Here is a tiny trained network, its code and every weight. The questions are about switching its units off for an input and a class, where a switched-off unit gives its printed mean instead of its output.

import numpy as np


def w(rows, s, z=0):
    codes = np.array(rows[::2]) - 128.0
    scale = np.full(codes.shape[1], s)
    scale[-1] = z or s
    return codes * scale


def norm(h):
    return h / np.sqrt((h * h).mean(-1, keepdims=True) + 1e-5)


def f(y):
    return y / 2 * (1 + np.tanh(0.7978845608 * (y + 0.044715 * y**3)))


def log_softmax(a):
    a = a - a.max(-1, keepdims=True)
    return a - np.log(np.exp(a).sum(-1, keepdims=True))


def net(x, mask):
    res = np.array(x, float).reshape(1, 3) / 4 @ E
    u = 0
    for l in range(3):
        y = f(norm(res) @ A[l][:, :-1].T + A[l][:, -1])
        res = res + np.where(mask[u : u + 10], y, B[l][:, -1]) @ B[l][:, :-1]
        u += 10
    return log_softmax(norm(res)[-1] @ U[:, :-1].T + U[:, -1])


A, B = {}, {}
E = w([
[78,9,109,187,122,148,110],'x0',
[156,118,87,86,69,119,145],'x1',
[140,181,124,152,86,70,137],'x2',
],0.013)
A[0] = w([
[166,173,229,41,146,141,195,165],'0.n0',
[78,152,186,145,8,27,27,136],'0.n1',
[129,44,134,99,222,140,92,176],'0.n2',
[153,62,162,60,162,154,95,105],'0.n3',
[178,146,150,149,188,73,255,149],'0.n4',
[171,137,160,168,123,70,126,247],'0.n5',
[138,200,230,85,96,88,225,73],'0.n6',
[139,116,93,94,78,134,232,122],'0.n7',
[36,144,172,181,199,203,148,103],'0.n8',
[125,145,73,46,114,114,87,128],'0.n9',
],0.0065,0.0016)
B[0] = w([
[171,70,136,88,137,160,126,254],'0.n0',
[253,83,133,109,151,181,36,207],'0.n1',
[218,107,102,86,146,161,128,201],'0.n2',
[170,74,117,132,136,128,40,170],'0.n3',
[124,131,114,206,168,209,126,170],'0.n4',
[150,86,92,102,177,178,224,175],'0.n5',
[96,74,127,148,121,98,97,239],'0.n6',
[17,59,133,132,183,119,194,188],'0.n7',
[154,131,125,211,195,139,167,190],'0.n8',
[97,83,122,142,148,177,153,180],'0.n9',
],0.0061,0.0047)
A[1] = w([
[78,244,123,9,175,165,99,101],'1.n0',
[16,110,144,210,117,132,66,117],'1.n1',
[117,220,89,227,78,105,80,68],'1.n2',
[160,192,65,217,57,89,106,103],'1.n3',
[163,26,191,72,169,131,106,251],'1.n4',
[184,172,195,2,129,168,116,104],'1.n5',
[113,40,157,130,117,64,153,111],'1.n6',
[137,209,160,226,160,222,212,80],'1.n7',
[173,124,61,153,183,166,186,73],'1.n8',
[136,110,104,149,134,116,89,70],'1.n9',
],0.0079,0.0022)
B[1] = w([
[162,188,21,147,127,96,92,189],'1.n0',
[146,223,161,168,85,70,1,157],'1.n1',
[229,68,223,48,160,168,100,137],'1.n2',
[138,30,215,30,202,186,22,158],'1.n3',
[111,177,190,152,103,31,122,254],'1.n4',
[200,53,38,213,144,112,109,229],'1.n5',
[156,161,113,105,193,119,114,167],'1.n6',
[57,168,179,101,128,45,199,171],'1.n7',
[143,53,157,141,40,64,79,168],'1.n8',
[84,101,30,156,124,99,84,135],'1.n9',
],0.0064,0.0073)
A[2] = w([
[186,90,169,125,149,203,101,170],'2.n0',
[158,182,223,147,178,151,134,98],'2.n1',
[46,129,74,176,63,221,15,192],'2.n2',
[169,72,51,2,48,182,139,171],'2.n3',
[183,130,214,210,144,102,143,251],'2.n4',
[145,124,143,118,140,24,138,156],'2.n5',
[172,173,124,113,182,126,169,191],'2.n6',
[114,129,67,38,54,90,146,125],'2.n7',
[179,184,141,128,125,122,130,111],'2.n8',
[105,38,118,29,191,83,39,132],'2.n9',
],0.0094,0.0024)
B[2] = w([
[171,171,123,15,116,193,90,179],'2.n0',
[68,128,154,184,150,254,105,164],'2.n1',
[144,198,32,163,143,59,147,167],'2.n2',
[52,159,160,161,197,148,126,255],'2.n3',
[105,180,103,52,92,141,171,224],'2.n4',
[122,20,82,112,66,115,180,198],'2.n5',
[103,50,107,242,117,88,32,169],'2.n6',
[31,151,229,172,106,186,135,188],'2.n7',
[81,119,118,105,135,91,129,152],'2.n8',
[187,191,147,108,126,135,131,252],'2.n9',
],0.0079,0.0087)
U = w([
[136,130,38,196,153,68,105,181],'0',
[4,151,182,180,163,176,171,220],'1',
[170,136,147,76,163,186,87,114],'2',
[148,91,123,114,63,102,232,4],'3',
],0.018,0.0019)

Each question gives the input, the list of numbers given to net, and the class t.
The units are the neurons (one row each of A and B). Each row of codes is followed by its name. A weight is (code - 128) times the scale printed after its matrix; where a second scale follows, it is the last column's (A, B and U).
mask holds one flag per neuron, layer by layer. A switched-off neuron (its flag False) gives its mean, the last column of its row in B, instead of its output. The means were averaged over made-up inputs and are rounded, as every weight is.
A unit's drop is (log p(t) with every unit on - log p(t) with that unit switched off) / (log p(t) with every unit on - log p(t) with every unit switched off).
The circuit of an input: a set's keep is (log p(t) with only the set's units on - log p(t) with every unit switched off) / (log p(t) with every unit on - log p(t) with every unit switched off). Starting from the 12 units with the biggest drops (on a tie, the unit counted first), units are removed one at a time, each time the one whose removal leaves the highest keep (on an exact tie, the one counted first), for as long as the keep stays at least 0.8.
units of the circuit, in order: the units of the circuit, biggest drop first
most important unit: the unit with the biggest drop
k most important neurons: the k neurons with the biggest drops, biggest first
top k neurons in layer l: the k neurons of layer l with the biggest drops, biggest first
drop of u: that unit's drop, to one decimal
input [-8,0,-8], class 0: units of the circuit, in order => 1.n0, 1.n5
input [0,0,1], class 3: 2 most important neurons => 1.n4, 1.n3
input [6,-4,-5], class 0: most important unit => 2.n2
input [4,6,6], class 1: 3 most important neurons => 2.n3, 1.n5, 0.n7
input [-1,7,6], class 1: units of the circuit, in order => 0.n7, 2.n7
input [-6,-5,7], class 2: units of the circuit, in order => 1.n2, 1.n3
input [-6,6,3], class 0: units of the circuit, in order => 1.n5, 2.n6
input [3,-3,5], class 2: 2 most important neurons => 0.n7, 0.n0
input [-4,-3,-2], class 0: 2 most important neurons => 1.n0, 2.n6
input [3,3,-1], class 3: top 2 neurons in layer 0 => 0.n4, 0.n5
input [3,-1,2], class 3: 2 most important neurons => 0.n6, 2.n3
input [0,2,5], class 2: 2 most important neurons => 1.n3, 0.n0
input [6,-5,5], class 0: 2 most important neurons => 2.n3, 2.n7
input [0,-2,-1], class 3: most important unit => 1.n8
input [2,-3,3], class 3: 3 most important neurons => 0.n5, 1.n8, 2.n3
input [0,-1,-3], class 3: top 3 neurons in layer 1 => 1.n4, 1.n8, 1.n3
input [-6,8,7], class 1: 2 most important neurons => 2.n7, 2.n3
input [-3,-3,-3], class 3: top 3 neurons in layer 0 => 0.n1, 0.n8, 0.n0
input [6,-6,8], class 2: drop of 0.n9 => 0.1
input [0,4,3], class 1: drop of 0.n7 => 0.1
input [-7,-6,2], class 0: drop of 1.n0 => 0.8
input [-1,-4,-8], class 2: most important neuron => 0.n2
